Below are the code and all the weights of a small trained network. Each question names an input and a class and asks about switching units off, where a switched-off unit gives its printed mean instead of its output.

import numpy as np


def w(rows, s, z=0):
    codes = np.array(rows[::2]) - 128.0
    scale = np.full(codes.shape[1], s)
    scale[-1] = z or s
    return codes * scale


def f(y):
    return y / 2 * (1 + np.tanh(0.7978845608 * (y + 0.044715 * y**3)))


def log_softmax(a):
    a = a - a.max(-1, keepdims=True)
    return a - np.log(np.exp(a).sum(-1, keepdims=True))


def net(x, mask):
    res = np.array(x, float).reshape(1, 5) / 4 @ E
    y = f(res @ A[0][:, :-1].T + A[0][:, -1])
    res = res + np.where(mask, y, B[0][:, -1]) @ B[0][:, :-1]
    return log_softmax(res[-1] @ U[:, :-1].T + U[:, -1])


A, B = {}, {}
E = w([
[87,132,172,183,166,91,128,75,165,106],'x0',
[196,48,164,87,111,92,135,49,88,205],'x1',
[139,230,217,145,96,150,123,173,86,218],'x2',
[176,140,104,139,73,140,89,139,76,177],'x3',
[125,121,159,2,196,128,207,126,52,165],'x4',
],0.009)
A[0] = w([
[247,52,71,76,51,141,144,99,63,168,137],'N0',
[134,127,76,206,106,120,81,140,183,60,154],'N1',
[145,140,104,201,74,115,73,75,157,103,162],'N2',
[165,205,193,121,67,101,160,141,99,243,188],'N3',
[118,132,86,140,132,125,125,140,157,68,178],'N4',
[79,255,137,120,136,160,104,158,150,162,217],'N5',
[141,229,224,161,118,147,86,178,119,157,143],'N6',
[122,46,145,101,180,100,221,56,130,103,164],'N7',
[75,158,60,128,133,131,115,206,130,20,119],'N8',
[94,127,74,188,86,122,135,157,170,51,230],'N9',
[153,46,111,199,80,69,45,54,183,80,172],'N10',
[48,115,153,70,250,80,193,58,174,74,132],'N11',
[166,45,130,63,159,90,191,102,99,145,254],'N12',
],0.0081,0.0046)
B[0] = w([
[249,76,164,18,96,153,23,153,210,236,228],'N0',
[27,175,46,214,138,135,124,165,245,169,211],'N1',
[68,115,134,245,88,73,71,152,132,199,208],'N2',
[222,133,237,170,59,30,120,144,64,188,247],'N3',
[69,142,65,117,113,197,133,116,164,87,171],'N4',
[209,182,155,176,45,83,255,173,86,58,221],'N5',
[152,244,204,247,73,75,195,108,41,104,230],'N6',
[85,56,184,131,173,113,95,25,76,94,210],'N7',
[169,234,25,29,139,224,221,158,154,37,196],'N8',
[54,229,14,190,171,223,63,149,193,113,215],'N9',
[22,76,69,214,177,36,2,83,130,214,238],'N10',
[52,32,122,157,203,134,216,110,74,7,225],'N11',
[146,8,175,37,170,83,89,28,152,149,230],'N12',
],0.0057,0.011)
U = w([
[225,61,167,2,95,88,66,130,153,223,124],'0',
[129,188,72,72,128,183,207,211,168,55,71],'1',
[84,7,165,67,208,80,175,49,102,63,136],'2',
[47,116,78,184,134,88,69,140,184,153,15],'3',
[181,177,240,161,61,45,185,166,69,153,254],'4',
],0.0075,0.0015)

Each question gives the input, the list of numbers given to net, and the class t.
The units are the neurons (one row each of A and B). Each row of codes is followed by its name. A weight is (code - 128) times the scale printed after its matrix; where a second scale follows, it is the last column's (A, B and U).
mask holds one flag per neuron, in row order. A switched-off neuron (its flag False) gives its mean, the last column of its row in B, instead of its output. The means were averaged over made-up inputs and are rounded, as every weight is.
A unit's drop is (log p(t) with every unit on - log p(t) with that unit switched off) / (log p(t) with every unit on - log p(t) with every unit switched off).
k most important neurons: the k neurons with the biggest drops, biggest first
drop of u: that unit's drop, to one decimal
input [5,5,-2,5,1], class 0: most important neuron -> [N0]
input [-4,7,4,6,-8], class 0: 2 most important neurons -> [N0; N5]
input [3,-4,-5,6,3], class 1: 2 most important neurons -> [N10; N8]
input [5,-4,7,2,-8], class 4: 3 most important neurons -> [N6; N5; N3]
input [6,6,7,-4,8], class 2: 3 most important neurons -> [N12; N11; N7]
input [-2,-5,1,-5,-6], class 1: 2 most important neurons -> [N8; N5]
input [-5,1,-5,1,0], class 0: 2 most important neurons -> [N0; N11]
input [-8,-8,8,-7,-4], class 1: 2 most important neurons -> [N8; N9]
input [7,-7,2,-8,-4], class 1: 2 most important neurons -> [N8; N5]
input [-5,-5,2,-8,-6], class 1: drop of N8 -> 0.2
input [0,8,5,5,0], class 0: drop of N0 -> 1.4
input [-5,-6,-8,8,4], class 1: drop of N8 -> 0.1
